Below is a small trained network, with its code and all its weights. Each question gives an input and a class and asks what happens when units are switched off, that is, made to give their printed mean instead of their output.

import numpy as np


def w(rows, s, z=0):
    codes = np.array(rows[::2]) - 128.0
    scale = np.full(codes.shape[1], s)
    scale[-1] = z or s
    return codes * scale


def f(y):
    return np.maximum(y, 0)


def log_softmax(a):
    a = a - a.max(-1, keepdims=True)
    return a - np.log(np.exp(a).sum(-1, keepdims=True))


def net(x, mask):
    res = np.array(x, float).reshape(1, 3) / 4 @ E
    y = f(res @ A[0][:, :-1].T + A[0][:, -1])
    res = res + np.where(mask, y, B[0][:, -1]) @ B[0][:, :-1]
    return log_softmax(res[-1] @ U[:, :-1].T + U[:, -1])


A, B = {}, {}
E = w([
[30,59,151,99,206,125,206,86],'x0',
[241,120,237,123,222,167,133,210],'x1',
[124,41,128,180,79,203,46,2],'x2',
],0.0099)
A[0] = w([
[55,60,78,119,95,120,162,59,155],'N1',
[71,83,91,186,57,187,98,87,51],'N2',
[54,134,146,85,202,45,201,179,2],'N3',
[136,85,186,132,150,189,140,161,140],'N4',
[105,59,63,126,152,90,129,5,209],'N5',
[211,105,228,180,156,172,88,135,184],'N6',
[103,103,100,142,100,147,124,44,105],'N7',
[194,98,214,151,151,191,102,134,138],'N8',
[142,111,161,73,210,115,164,169,219],'N9',
[66,109,151,112,153,127,174,119,184],'N10',
],0.011,0.0028)
B[0] = w([
[86,153,162,76,151,197,116,90,248],'N1',
[53,188,108,178,71,109,179,148,235],'N2',
[148,98,61,49,135,98,111,90,239],'N3',
[165,91,165,180,191,156,130,114,199],'N4',
[104,127,155,78,65,221,145,116,250],'N5',
[165,172,143,114,226,176,101,69,252],'N6',
[69,200,120,151,80,186,173,126,214],'N7',
[187,151,152,83,179,175,161,134,232],'N8',
[167,174,110,160,111,66,83,255,236],'N9',
[172,56,109,102,82,198,76,132,201],'N10',
],0.0099,0.013)
U = w([
[149,95,55,167,30,1,47,223,216],'0',
[175,83,134,35,141,165,70,68,180],'1',
[61,117,199,155,92,190,247,129,64],'2',
[132,196,62,157,94,60,218,141,175],'3',
[167,120,219,190,175,112,142,177,3],'4',
],0.0086,0.0033)

Each question gives the input, the list of numbers given to net, and the class t.
The units are the neurons (one row each of A and B). Each row of codes is followed by its name. A weight is (code - 128) times the scale printed after its matrix; where a second scale follows, it is the last column's (A, B and U).
mask holds one flag per neuron, in row order. A switched-off neuron (its flag False) gives its mean, the last column of its row in B, instead of its output. The means were averaged over made-up inputs and are rounded, as every weight is.
A unit's drop is (log p(t) with every unit on - log p(t) with that unit switched off) / (log p(t) with every unit on - log p(t) with every unit switched off).
The circuit of an input: a set's keep is (log p(t) with only the set's units on - log p(t) with every unit switched off) / (log p(t) with every unit on - log p(t) with every unit switched off). Starting from all 10 units, units are removed one at a time, each time the one whose removal leaves the highest keep (on an exact tie, the one counted first), for as long as the keep stays at least 0.8.
units of the circuit, in order: the units of the circuit, biggest drop first
top k neurons: the k neurons with the biggest drops, biggest first
drop of u: that unit's drop, to one decimal
input [4,8,-3], class 4: top neuron : [N9]
input [5,-3,-1], class 1: top 2 neurons : [N3 N10]
input [-4,-8,-2], class 2: units of the circuit, in order : [N9 N3]
input [3,-5,-8], class 1: top 3 neurons : [N3 N2 N10]
input [-6,-5,-3], class 0: units of the circuit, in order : [N6 N8]
input [0,-5,-4], class 1: top 4 neurons : [N2 N9 N7 N3]
input [-5,-4,2], class 2: top 2 neurons : [N9 N3]
input [0,2,0], class 4: units of the circuit, in order : [N3 N5]
input [3,-3,-5], class 1: top 4 neurons : [N2 N3 N10 N7]
input [4,1,-2], class 0: top 2 neurons : [N6 N9]
input [2,5,-3], class 4: top 4 neurons : [N9 N5 N1 N4]
input [3,5,-3], class 4: top 4 neurons : [N9 N5 N1 N4]
input [-7,3,-5], class 4: top 2 neurons : [N3 N2]
input [8,4,-8], class 0: units of the circuit, in order : [N9]
input [-2,1,4], class 2: drop of N10 : 0.2
input [-4,4,-1], class 4: drop of N5 : 0.2
input [-5,-5,-1], class 3: drop of N10 : 0.3
input [3,3,6], class 2: drop of N3 : 0.5
